In the rows, 128 means zero.
Each row has a class, written as a number after it.
[142 125 141 120 134 119 125 106 107 133 110 107 125 148 125 112 140 147
 154 144 114 132 120 127 136 106 120 119 157 122 109 116 135 126 131  85
 131 133 131 104 105 134 147 135 122 135]
5
[117 164 140 144 136 133 132 119 119 136 127 125 114 128 110 122 118 155
 117 128 108 136 144 141 134 120 115 133 139 156 109  99 150 134  95  99
 156 152 130 141 115 115 142 108 127 145]
1
[135 139 137 135 107 124 111 115 123 115 137 106 142 142 146 146 112 107
 132 111 111 141 142 155 107 130 117 109 114 135 115 148 110 130 124 118
 116 130 139 140 122 130 143 130 123 106]
7
[114 132 119 157 197 174 138  70 110 127  76 110 101 181 108  98 133 140
 169 144 197 149 141 142 106  74  30 107 175 172  51 161 114  27 103 147
 129 136  47  84 213 199 154 177 136 129]
2
[129 128 138  93 152 116 110  64  95 136 131 147 120 138 133 131 104 109
 128 161  97 112 118 127 164 152 135 151 103 141 107 192 136 128 158 112
 132 122 126 132 136 132  88  99 162 139]
2
[142 133 122 135 141 137 136  91 132 137 119 102 132 125 147 118 132 143
 127 143 117 137 115 137  92 128 114 114 137 134 127 105 108 137 134 127
 122 129 131 141 107 141 150 126 120 120]
1
[133 125 118 112 128 125 138 143 106 119 116 116 142 140 133 121 133 140
 144 133 115 140 124 151 104 106 110 118 135 116 114 140 123 125 116 111
 123 147 130 152  97 133 155 121 113 122]
3
[107 156 157 109  52 139 137 132 132 172 209 143 113 129 116 149 126 165
 102  87 141  88 132 158 140 153 158 104 104 147 102 161 139 146 125 124
  86 105 132 128 171 118 115  86 121  91]
4
[132 138 131 165 140 148 119  96 136 108  98  90 133 134 128 135 120 117
 137 136 154 157 119 149  96 136 122 114 147 103 125 134 110 123 130 137
  91 117 141 115 124 125 148 159 136  95]
7
[130 141 122 124 122 105 129 146 110 163 118 108 144 150 151 129 125 159
 142 123 117 135 130 126 112 126 101  91 137 107 119 142 112 139 151 133
 144 126 132 154 117 140 132 109  93 105]
3
[143 130  84 130 117 124 117 153 127 129 114 143 114 152 144 109 156 124
 137 121 138 124 128 114 116 102 129 135 118 131 126 118 134 123 105 122
 116 127 122 119 123 132 149 156 104 118]
6
[124 140 135 123 157 118 132 116 141 132 145 123 130 104 127 117 130 132
 109 122 125 125 127 151 126 154 135 123 162 136 133 114 142 139 130 137
 119 123 143 127 109 126 128 131 131 109]
1
[118 118 131 132 131 132 118 160 116  98  99 118 147 146 131  79 131 140
 128 141 139 141 123 124 111 132 100 120 130  95 140 107 131 125 112 101
 114 125 138 142  99  81 159 159 124 111]
6
[159 121 115 121 101  96 126 145 137 114 134 129 165 113 141 152 146 118
 167 121 155 100 109 130 132 108 137 109 146 121 112 144 145 118 134 128
 135 130 133 109 138 175 119 148 138 134]
0
[128 117 116 126 158 118  97 119 135 143 156 130 146 136 150 116 101 156
 102 110 141 135  98 144  89 144 115 107 116 106 127 132  96 156 146 137
 113 144 139 141  82 133 147 132 120 137]
6
[122 133 134 126 133 103 135 134 113 124 115 136 132 132 106 125 136 146
 152 107 140 125 151 138 141 115 122 129 169 127 108 147 167 116 131 100
 152 141 132 119  98 134 154 138 133 114]
3
[134 116 123 129 133 138 127 162 135 125 132 111 130 140 128 100 143 138
 121 134 142 121 129 139 126 120  98 119 119 127 119 107 117 136 113 110
 115 127 117 125 131 117 144 126 121 132]
6
[122 147 131 127 130 121 125 120 135 112 117 119 129 124 116 130 129 117
 138 125 142 118 129 144 134 138 125 131 150 111 102 133 147 131 133 117
 135 130 128 114 138 154 122 144 133 103]
2
[184 117 114  67  59 133 104 115 158 133 178 105 141 147 133 146 206  94
 108 109  65 133 122 136 144 128 222 174 128 110 141 154 153 176 222  70
 108 122 162 126 115 173 114 161 104  63]
7
[132 177 109 143 146 115 113  66 169 164 147 107 128 111 124 126 116 134
 135 124 152 149 100 173 112 139 138 132 138 110  97 139 131 173 130 151
 121 115 129 116 140 168 113 116 111 111]
2
[127 105 149 116 126 119 141 147 109 124 148 132 136 136 128 124 124 129
 121 129 126 128 128 134 131 141 137 115 144 143 110 142 137 124 124 105
 123 129 123 119 114 126 124 121 134 128]
4
[126 129 147 112 137 130 135 173 144 127 162 118 132 111 121 112 128 121
 103 134 121 139 147 141 118 178 133 111 115 118 113 117 116 154 156 125
  98 135 118 139 150 110 113 114 122 125]
6
[109 122 139 134 150 108 151 140 123 141 128 113 130 124  98 128 151 152
 143 119 155 138 124 155 153 113 139 124 171 115 119 138 166 119 128  96
 126 137 131 123 101 128 145 122 125 101]
3
[113 112 166 160 147 139 133 118 126  84  74  36 107 126 113 142 110 141
 101 147 161 160 163 161 157 123  42 151 143 125 114  67 145 168 145 130
 126 125 119 119 183  67 101  90 132 114]
5
[134 144 149 153 141 138 119 121 150 154 157 134 134 120  95 123 119 149
 102 108 131 132 133 153 117 175 140 112 149 108 125 131 112 178 122 126
 103 132 174 126 129 108 115 126 139 125]
7
[149 123 149 136 124 127 146 124 132 132 150 100 145 122 127 124 124 138
 120 147 123 132 104 160  97 111 137  93 135 130 112 126 123 130  98 133
 109 121 128 139 110 140 134 129 120 103]
4
[116 135 139 118 125 120 117  85 111 125 151 122 121 120 139 125 122 128
 137 137 115 143 136 137 143 139 129 133 121 156 110 156 116 135 128 113
 121 132 130 121 128 122 116 112 139 142]
5
[137 123 137 132 133 118 137 123 143 135 127  99 122 109 117 132 148 127
 137 132 141 127 130 137 155 139 134 127 144 114 126 114 144 134 139 129
 119 137 144 118 134 116 114 138 130 110]
5
[117 134 164 146 153 159 122  97 149 150 126 123 112 115  88 141 106 147
 105 100 127 128 150 177 128 164 127 104 167 115 136 121 122 176 120 119
  92 122 168 111 135  80 137  97 135  90]
7
[128 123 122 140 133 119 117 134 144 133 132 120 152 122 136 116 123 141
 121 114 137 127 121 139 115 141 100 114 109 125 130 115 110 138 125 130
 115 136 125 131 128 113 143 136 128 135]
6
[131 132 126 126 147 112 137 133 126 137 125 130 121 112 128 118 137 140
 132 125 125 132 136 132 121 134 153 134 153 138 127 112 141 127 128 113
 131 120 126 128 111 128 134 125 127 129]
1
[ 85 143 130 112 104 125 107 148 124  97 135 135 141 127 145 138 140 169
 141 125 178 118 147 134 139 138 122 149 121 137 118 160 130 129 143 114
 154 114 106 126 155 118 126 105 133 134]
0
[110 138 149 142 141 126 153 110 111 139 145 115 128 109 129 124 111 160
 132 137 115 130 149 132 122 147 140 106 135 157 103 121 108 151 127 113
 133 148 131 134  92 113 144 102 141 128]
1
[111 208 151 172 127  58  82 170 119 116 138 118 125  75 101 127 119 134
 132 120 202 126 129 158 138 143 129 132 142  94  85 116 195 165  75 135
 158 120 136 110 124  67 125 123 100 109]
7
[116 125 122 110 136 134 124 141 134 112 137 119 126 119 129 137 110 122
 115 135 142 119 132 145 134 146 134 134 126 117 120 143 130 125 160 124
 119 122 115 126 144 139 104 117 129 132]
2
[107 135 123 120 142 117 114 103 115 145 109 127 153 108 122 136 144 151
 141 114 130 137 119 156 138 120 112 133 143 134 103 165 149  98 131 102
 130 138 104 128 117 128 143 126 139 134]
3
[142 134 120 132 138 127 114  77 111  99  89 145 138 110 134 132 123 124
 149 100 143 141 156 137 102 125 117 154 145 145 111 127 143 112 105 118
 175 142 144 127 129 139 154 158 149 129]
1
[106 121 124 128 146 147 121 135 128 136 136 141 136 125 132 112 125 153
 106 118 139 131 138 134 137 167 111 119 123 124 124 127 118 141 140 101
 119 131 115 133 128  84 134 111 139 131]
6
[108 133 142 140 156 153 104 131 138 159 131 142  48 134 105 129 145 161
 113 113 168 140 176 138 159 178 156 106 178 137 126 106 157 177 199  62
 103  98 133 107 156 150 103  73 134 111]
7
[152 120 110 131 128 133 133 137 152 137 110 127 148 153 132 126 137 132
 113 129 127 118  89 156 112 129  94 133 160 137 129 125 108 116 103 145
 118 111 127 108 146 174 131 129 130 149]
4
[127 151 119 140 119 140 131 127 138 136 124 130 122 113 130 119 123 142
 103 131 142 120 141 140 126 141 122 162 130 153 101 117 120 143 121 138
 140 106 136 136 155 125 120  91 146 171]
1
[146 123  68 132 206  73 110 114 126  48  87 113 147  81 182 130 102  30
 140 187 187 156 122 127  67 131 122 135 144  78 158 133 151 121 193 220
 163  89 125 132 113 168 116 202 124  94]
2
[137 122 130 133 128 133 158 114 138 129 111 112 117 117 124 131 155 132
 145 133 138 119 138 133 153 138 126 139 166 139 123 113 143 130 136 138
 127 132 155 113 149 147 122 132 142 106]
1
[148 125 101 129 118 183 120 136 160  86  69 121 141 167 126 101 120 120
 145 152 150 170 117 137  99 135  76 124 149 108 172 137 118  70 117 109
 116 101 123 157 150 112 141 138 129 128]
0
[102 167 143 139 102 112 147 149 130 123 139 139 117 119 118 144 130 131
 173 109 146  94 136 119 153 132 154 103 140 118 112 120 148 144 123 123
 138 136 112 116 135 119 143 109 151 106]
0
[165 129 121 106 148 113 122 117 115 114 117 115 154 139 120 112 105 119
 123 140 114 122 127 160 115 105 110 126 127 130 111 139 132 136  98 124
 129 120 131 126 130 119 122 132 101 113]
2
[131 142 159 131 106 117 116 114 126 124 169 113 115 139 125 133 122 122
 133 138 106 135 132 142 128 135 149 124 137 136 100 158 126 154 154 105
 125 147 152 132  93 150 137 113 131 121]
7
[155 145  96 130 126 101 129 205 154 167 143 150 132 114 100 135 144 128
 136  97 139 101 133 128 124 150 158 100 134  98 121 100 139 161 142 132
 115 161 161 109 121 176 135 171 127 131]
6
[128 121 136 129 134 107 121 138 133 134 148 137 131 116 124 123 142 133
 140 110 149 125 139 122 135 150 141 120 134 105 116 122 152 141 160 105
 131 139 134 117 122 142 132 153 147 121]
6
[152 135 116 126 131 111 110 111 161 128 135 155 156 114 106 119 146 118
 135  82 166 133 138 158 140 154 117 170 132 122  94 140 164 128 118 126
 144 147 150 112 157 143 129 165 157 145]
6
[145  88 160  68 110 123  98 147 167  82 163 109  84 138 172 169 187 129
 116 174 111  95  76 169 195 127 180 171 177 141 148 196 146  64 147 137
  64  93 159 106 153 217  44  93 105 118]
7
[118  69 148 147 163 143 150 163 165 133 105 111 104 140  95 115 178 150
 137 108 181 130 143 153 136 157  61 119 199 123 142  80 146 133 116  93
 132 158 133  93 128 147 147 138 135 117]
4
[ 68  60 110 111 134 194 114 210 166 141  77 145   4 174 165 117 170 165
 133 128 146  91 102 115 152 151  99 155 190 127 179 112  80  89 147 135
  63  97  93 107 153 196 107  57 160 179]
4
[148 120 141 119 138 114 119 119 112 135 121 106 117 139 129 113 140 145
 140 138 132 131 146 136 120 111 113  99 140 147 110 113 127 130 131 100
 124 127 132 119 125 143 137 132 107 120]
5
[122 174 202  91 140 137 112  40 138 158 214  85 107 145 108  84 111 166
 120  90 157 154 143 205 156 148 194  97 112 174  63 157 111 177 107 131
  63  88 150 128 174 149  99  84 116  47]
5
[159 161 138 128 144 105 105  95 124 116 105 129 145 158 116  95 114 129
 144 141 131 145 115 145  90 127 116 106 150 111 120 120 138 129 118  86
 145 102 143 133 132 188 134 152 110 114]
2
[149 124 120 115 117 128 123 124 135 125 129 123 155 129 141 127 134 142
 158 129 128 124 117 140 108 104 116 104 124 128 126 127 116 138 119 118
 127 130 120 136 139 141 134 119 124 138]
0
[108 104 140 141 135 154 139 136 154 112 151 123 113 108 139 116 109 130
 108 117 174 150 127 127 131 200 148 119 149 125 133 124 116 142 169 141
 122 125 114 138 131 112 108  99 147 119]
4
[116 125 128 114 154 105 118 147 117 137 162 149 148 117 137 116 129 129
 107 125 131 118 140 128 127 157 135 118 114 135 109 142 120 148 147 127
 123 129 126 123 125 122 123 135 140 138]
6
[ 80 117 150 119 149 159 123 117 121 159 150 154 139 132 117 108 119 144
 101  94 142 144 121 144 109 163 143 115 142 120 105 128 119 137 126 101
 144 147 133 142 105 111 163 115 142 137]
4
[161 127 124 116 151 131 112  93 139 111  98 110 142 124 117  99 129 160
 161 130 128 154 121 162 115 129 114 129 139 112 148  96 129 136 115 104
 113 136 150 123 121 132 142 150 129 141]
5
[123 124 126 164 165 138 119 100 140 124 105 150  98 113 134 141 141 146
 141 127 155 123 169 105 162 150 145 115 158 115 144 124 189  89 155 126
 132 116 135 123 122  95 106 163 155 112]
7
[113 132 108 148 147 147 152 140 138 136 119 132 143 103 133 135 137 148
  85 136 123 112 122 123 110 158 111 119 139 134 153  98 101 136 119 156
 140 155 146 150 122  88 139 131 114 122]
1
[106 108 153 124 120 141 137 114 117 131 144 131 110 130 123 120 123 138
 130 131 118 138 132 135 132 118 134 126 136 157 115 143 142 110 121 112
 117 134 112 128 121 119 135 115 142 134]
4
[114  92 167 110 137 151 133 119 125 133 109 108 115 136 113 140 141 136
 135 121 133 136 122 154 142 134 121 123 160 118 121 118 149 118 138  89
 129 141 125 117 134 138 141 110 140 106]
4
[ 88 173 158 119 144 161 135 114 132 166 166 111 133 142 106 116 121 182
  84 127 119 142  86 186 124 151 108 104 163 119  79 151 100 153 127 125
  94 142 121 151 142 137 127  64 113 118]
3
[141 123 112 131 133 133 131 132 157 123 114 126 158 118 117 136 136 128
 145 120 155 117 126 140 131 123 119 119 141 129 129 129 132 122 130 134
 125 127 126 116 149 137 129 143 152 140]
0
[154 132 147 119 120 115 138 120 110 119 128 110 113 128 110 131 138 149
 149 146 106 121 161 130 150 124 113 120 150 121 122 113 163 146 144  91
 129 131 133 102 130 108 116 132 129 118]
5
[141 140 206 128 128  99 165 106 109 144 225 121 129 153 106  96 147 155
 138 125 146 111 135 160 152 139 209 115 152 175  42 180  89 184 106 107
 121 116 152 115 138 159 122  75 135  81]
7
[134 135 126 127 139 127 131 110 124 128 113 119 123 118 128 128 135 143
 131 124 127 116 129 133 118 121 142 129 154 134 126 118 134 124 130 132
 125 126 138 117 113 142 143 147 135 110]
1
[146  95 122 146 116 131 146 115 115 106 131 118 170 108 155 130 140 148
 124 145 112 102  90 130  99  99 114 105  96 106 133 118 111 115 103 110
  99 141 112 153  91  76 155 148 145 119]
6
[123 129 143 148 115 134 146 141 135 130 154 120 127 112 107 131 108 115
 141 112 150 125 122 134 140 132 135 101 150 112 127 145 148 110 120 160
 137 141 134 126 128 130 126 159 157  96]
4
[166 123 119 149 121 136 149 126 118 103  98 118 134 149 119 119 118 138
 149 135 116 136 140 125 116 101  82 105 160 126 133  82 132 120 101  95
 137 142 140 114 126 124 148 148 120 152]
5
[112 121 139 131 140 120 128 147 142 156 153 143 127 115 112 120 127 155
 110 113 138 117 140 136 148 162 136 125 130 123 118 121 138 154 156 104
 120 131 131 127 129 109 124 108 149 145]
6
[151 139 132 134 131 135 129 107 125 138 122  98 141 132 108 120 118 138
 134 129 120 144 126 154 133 117 110 112 130 122 129 120 120 143 100 119
 133 142 155 132 129 108 135 134 117 111]
5
[125 123 127 118 139 125 123 125 121 109 113 139 127 140 116 117 118 132
 149 126 152 112 113 150 138 121 126 134 130 134 122 141 129 105  99 105
 130 138 136 128 138 160 133 126 134 139]
2
[170 132 127 153  97  69 127 139 135  89 141 147 146 120 129 143 165  94
 169 103 172 109 124 108 122 144 153 113 151 123 136 149 166  77 134 118
 141 142 146 111 119 153 146 204 117  83]
7
[134 158 137 162 129 137 134 138 133 126 134 139 147 134  98 119 132 130
 123 111 129 132 141 141 147 137 123 127 148 128 110 113 145 133  77 104
 143 140 147 116 143  94 133 139 128 143]
7
[119 134 122 127 147 111 123  90 135 121 126 121 163 141 135 121 130 126
 151 126 163 123 111 158 114 140  77 135 122 125 103 144 110 126 137 143
 146 144 140 126 161 197 136 154 145 142]
2
[131 114 134 140 129 141  93 109 142 121 121 142 102 131 113 130 139 169
 129  87 167 133 148 142 124 146 129 156 164 121 125 133 140 145 163 102
 122 132 142 109 148 138 126 132 144 136]
7
[102 129 149 139 162 144 155  84 149 129  95 112 146  88 114 127 169 140
 133 150 110 152 124 147 106 156 138 118 171 122 158  88 134 118 121  94
 108 130 146 121 115 120 160 151 132 104]
1
